Here is a tiny trained network, its code and every weight. The questions are about switching its units off for an input and a target symbol, where a switched-off unit gives its printed mean instead of its output.

import numpy as np


def w(rows, s, z=0):
    codes = np.array(rows[::2]) - 128.0
    scale = np.full(codes.shape[1], s)
    scale[-1] = z or s
    return codes * scale


def f(y):
    return np.maximum(y, 0)


def softmax(a):
    e = np.exp(a - a.max(-1, keepdims=True))
    return e / e.sum(-1, keepdims=True)


def log_softmax(a):
    a = a - a.max(-1, keepdims=True)
    return a - np.log(np.exp(a).sum(-1, keepdims=True))


def net(x, mask):
    ids = ['αβγεζηθλξπτφω'.index(c) for c in x.split()]
    T = len(ids)
    res = E[ids] + P[:T]
    u = 0
    for l in range(2):
        q, k, v = (res @ M[l].T for M in (Q, K, V))
        z = softmax(np.where(np.tri(T) > 0, q @ k.T / 4**0.5, -1e9)) @ v
        res = res + np.where(mask[u], z, O[l][:, -1]) @ O[l][:, :-1]
        u += 1
        y = f(res @ A[l][:, :-1].T + A[l][:, -1])
        res = res + np.where(mask[u : u + 16], y, B[l][:, -1]) @ B[l][:, :-1]
        u += 16
    return log_softmax(res[-1] @ U[:, :-1].T + U[:, -1])


Q, K, V, O, A, B = {}, {}, {}, {}, {}, {}
E = w([
[127,101,100,139,134,254],'α',
[121,84,80,67,97,127],'β',
[78,21,202,115,174,123],'γ',
[154,57,117,160,175,36],'ε',
[157,16,179,84,53,217],'ζ',
[197,88,41,130,168,124],'η',
[85,131,227,87,152,26],'θ',
[161,156,185,80,209,201],'λ',
[122,178,233,128,134,113],'ξ',
[92,39,99,51,128,177],'π',
[116,155,231,156,188,101],'τ',
[205,162,151,144,114,183],'φ',
[221,69,110,164,119,108],'ω',
],0.017)
P = w([
[227,185,210,46,207,102],'0',
[206,182,187,98,224,122],'1',
[166,170,162,95,169,120],'2',
[156,153,145,145,190,139],'3',
[125,142,128,116,108,122],'4',
[114,127,115,165,132,142],'5',
[103,111,104,193,136,148],'6',
[93,97,96,214,126,154],'7',
[87,83,88,235,121,159],'8',
[73,69,78,229,76,150],'9',
[69,61,66,255,79,157],'10',
],0.0085)
Q[0] = w([
[64,63,94,180,162,121],'L0H1',
[173,77,154,83,58,142],'L0H1',
[175,107,201,30,151,132],'L0H1',
[104,240,3,50,222,91],'L0H1',
],0.0052)
K[0] = w([
[99,137,69,187,72,93],'L0H1',
[120,152,152,171,178,164],'L0H1',
[136,143,112,54,196,160],'L0H1',
[254,115,92,17,145,86],'L0H1',
],0.0067)
V[0] = w([
[173,114,101,148,49,111],'L0H1',
[156,148,118,41,2,69],'L0H1',
[47,141,119,151,57,105],'L0H1',
[181,123,149,128,121,154],'L0H1',
],0.0047)
O[0] = w([
[134,127,152,20,4,118,79],'L0H1',
[222,95,197,141,167,112,50],'L0H1',
[78,88,193,69,17,146,3],'L0H1',
[168,160,109,154,174,99,179],'L0H1',
],0.0049,0.0036)
A[0] = w([
[127,182,142,49,180,108,186],'L0N1',
[119,64,177,236,95,112,252],'L0N2',
[203,103,65,157,116,187,137],'L0N3',
[185,126,165,154,116,61,84],'L0N4',
[86,117,1,75,183,76,99],'L0N5',
[29,106,190,83,162,100,131],'L0N6',
[50,195,170,57,125,209,212],'L0N7',
[110,67,54,138,84,156,174],'L0N8',
[194,219,132,245,63,149,182],'L0N9',
[94,229,209,218,82,96,241],'L0N10',
[142,64,156,73,118,64,78],'L0N11',
[89,172,108,127,147,216,134],'L0N12',
[44,189,86,188,111,47,165],'L0N13',
[167,253,131,190,45,143,166],'L0N14',
[207,142,178,149,73,181,215],'L0N15',
[188,146,141,102,79,245,100],'L0N16',
],0.0077,0.0035)
B[0] = w([
[141,131,156,153,181,201,181],'L0N1',
[86,142,107,61,74,36,255],'L0N2',
[71,180,127,103,26,117,219],'L0N3',
[152,157,93,121,148,126,173],'L0N4',
[140,141,32,217,182,212,185],'L0N5',
[95,104,87,103,72,183,181],'L0N6',
[203,145,82,216,194,145,175],'L0N7',
[112,126,90,78,94,66,215],'L0N8',
[144,44,148,11,32,75,188],'L0N9',
[29,162,7,95,186,156,192],'L0N10',
[98,127,147,163,210,122,162],'L0N11',
[158,195,104,190,96,82,170],'L0N12',
[144,140,41,124,137,100,169],'L0N13',
[97,73,148,149,116,98,157],'L0N14',
[112,150,124,100,170,60,198],'L0N15',
[28,187,171,198,183,162,188],'L0N16',
],0.011,0.0072)
Q[1] = w([
[96,203,176,71,105,165],'L1H1',
[104,110,127,128,181,44],'L1H1',
[113,146,190,196,105,100],'L1H1',
[53,161,3,94,194,84],'L1H1',
],0.016)
K[1] = w([
[246,62,204,230,107,121],'L1H1',
[144,91,70,81,55,224],'L1H1',
[182,148,196,119,89,232],'L1H1',
[29,58,77,231,38,83],'L1H1',
],0.011)
V[1] = w([
[24,63,148,123,181,172],'L1H1',
[98,153,200,178,116,14],'L1H1',
[46,239,134,162,140,150],'L1H1',
[77,157,47,8,123,162],'L1H1',
],0.012)
O[1] = w([
[173,175,155,95,16,184,141],'L1H1',
[87,220,97,67,213,173,143],'L1H1',
[183,120,108,2,145,154,187],'L1H1',
[241,103,182,177,164,167,251],'L1H1',
],0.0097,0.02)
A[1] = w([
[194,116,186,97,134,144,38],'L1N1',
[94,129,130,215,208,155,59],'L1N2',
[157,135,119,117,117,37,182],'L1N3',
[151,144,105,160,187,139,253],'L1N4',
[72,206,124,111,56,32,60],'L1N5',
[112,163,119,64,7,73,79],'L1N6',
[146,156,64,189,101,199,108],'L1N7',
[195,162,81,147,143,60,114],'L1N8',
[103,15,63,116,142,122,81],'L1N9',
[128,103,169,45,41,74,161],'L1N10',
[172,145,70,140,181,170,48],'L1N11',
[152,177,105,170,76,130,188],'L1N12',
[90,155,255,118,113,114,71],'L1N13',
[108,158,72,168,71,124,209],'L1N14',
[113,78,54,52,96,143,139],'L1N15',
[54,75,187,61,88,59,88],'L1N16',
],0.0091,0.0072)
B[1] = w([
[98,122,75,97,146,78,205],'L1N1',
[134,181,145,21,89,154,189],'L1N2',
[104,130,69,111,87,160,181],'L1N3',
[138,48,66,247,110,140,249],'L1N4',
[112,109,199,93,141,170,138],'L1N5',
[185,41,64,151,186,88,158],'L1N6',
[61,161,129,85,175,110,174],'L1N7',
[88,172,171,91,142,159,211],'L1N8',
[122,111,218,79,171,87,171],'L1N9',
[114,170,218,181,123,169,181],'L1N10',
[137,159,201,105,117,69,230],'L1N11',
[143,112,108,116,139,172,168],'L1N12',
[52,106,105,90,154,97,145],'L1N13',
[108,126,90,65,129,189,155],'L1N14',
[132,141,142,208,59,117,198],'L1N15',
[173,195,68,124,150,84,143],'L1N16',
],0.015,0.017)
U = w([
[126,255,81,153,54,129,165],'α',
[97,107,148,97,167,93,29],'β',
[114,138,196,127,110,223,223],'γ',
[157,151,53,69,144,92,23],'ε',
[80,221,205,81,176,139,2],'ζ',
[78,164,181,109,92,45,75],'η',
[152,166,86,49,119,98,29],'θ',
[144,217,127,203,247,173,160],'λ',
[142,188,65,98,136,198,8],'ξ',
[125,100,60,167,112,123,207],'π',
[168,199,155,61,112,155,97],'τ',
[113,144,93,77,181,93,108],'φ',
[8,149,35,124,89,77,222],'ω',
],0.0071,0.0043)

Each question gives the input, a string of symbols that net reads in full, and the target symbol t.
The units are the heads (4 rows each of Q, K, V and O) and the neurons (one row each of A and B). Each row of codes is followed by its name. A weight is (code - 128) times the scale printed after its matrix; where a second scale follows, it is the last column's (O, A, B and U).
mask holds one flag per unit, layer by layer, with each layer's heads first. A switched-off unit (its flag False) gives its mean, the last column of its rows in O or B, instead of its output. The means were averaged over made-up inputs and are rounded, as every weight is.
A unit's drop is (log p(t) with every unit on - log p(t) with that unit switched off) / (log p(t) with every unit on - log p(t) with every unit switched off).
The circuit of an input: a set's keep is (log p(t) with only the set's units on - log p(t) with every unit switched off) / (log p(t) with every unit on - log p(t) with every unit switched off). Starting from the 12 units with the biggest drops (on a tie, the unit counted first), units are removed one at a time, each time the one whose removal leaves the highest keep (on an exact tie, the one counted first), for as long as the keep stays at least 0.8.
circuit, biggest first: the units of the circuit, biggest drop first
most important unit: the unit with the biggest drop
top k neurons: the k neurons with the biggest drops, biggest first
k most important neurons of layer l: the k neurons of layer l with the biggest drops, biggest first
input ε τ τ α γ θ, target ξ: most important unit : L0N6
input φ α θ ε, target τ: top 3 neurons : (L0N6, L0N10, L0N1)
input η γ ζ π β ε ζ, target π: top 4 neurons : (L1N6, L0N10, L0N5, L0N2)
input ξ π β β π ξ π α ε π θ, target γ: 3 most important neurons of layer 0 : (L0N8, L0N5, L0N2)
input λ λ ε π θ ζ ε α ξ ζ, target α: 2 most important neurons of layer 1 : (L1N15, L1N10)
input θ ζ φ β λ π π ε η ε, target β: 2 most important neurons of layer 1 : (L1N9, L1N8)
input ζ ω ε, target ζ: circuit, biggest first : (L1N2, L1H1, L0N3, L0N9)
input γ π φ ζ τ λ π ξ ξ π, target ε: circuit, biggest first : (L1H1, L1N1, L0N10)
input ω α β ε π, target ω: circuit, biggest first : (L1H1, L0N10)
input ω ξ τ λ ε θ ε α θ γ, target γ: circuit, biggest first : (L1H1, L1N10)
input η ε π ε, target γ: 2 most important neurons of layer 0 : (L0N8, L0N6)
input η ζ π θ ζ ε ξ τ ζ ω, target ω: circuit, biggest first : (L1H1, L0N3, L0N10, L0N2)
input ω β ε ω ξ ζ, target ω: circuit, biggest first : (L1H1, L0N10, L0N16)
input ω ξ φ, target ω: top 3 neurons : (L0N9, L0N5, L0N10)
input ω η α ζ θ ζ θ φ θ, target λ: circuit, biggest first : (L0N14, L0N9, L1H1)
input π θ π θ λ θ ξ ξ, target ε: top 2 neurons : (L0N10, L1N1)
input α ζ ω λ α, target α: top 4 neurons : (L0N16, L0N12, L1N15, L1N9)
input π η φ ε ω ε τ, target ω: circuit, biggest first : (L0N10, L1H1)
input α φ θ θ ω ζ φ π φ η, target λ: top neuron : (L0N14)
input ζ η τ α ε ε ω θ, target ζ: most important neuron of layer 0 : (L0N3)
input ζ ε φ β β θ π β π θ ζ, target π: 3 most important neurons of layer 0 : (L0N15, L0N2, L0N5)
input β λ φ γ η λ, target λ: top 2 neurons : (L0N7, L1N4)
input β α ζ ζ ε, target α: top 2 neurons : (L0N3, L0N16)
input ξ ε α λ λ ε ζ φ α ζ π, target α: top 2 neurons : (L0N2, L0N16)
input β β α π φ λ γ ξ, target ξ: top 2 neurons : (L0N6, L0N10)
input π θ ξ ω β, target ζ: 2 most important neurons of layer 1 : (L1N2, L1N9)
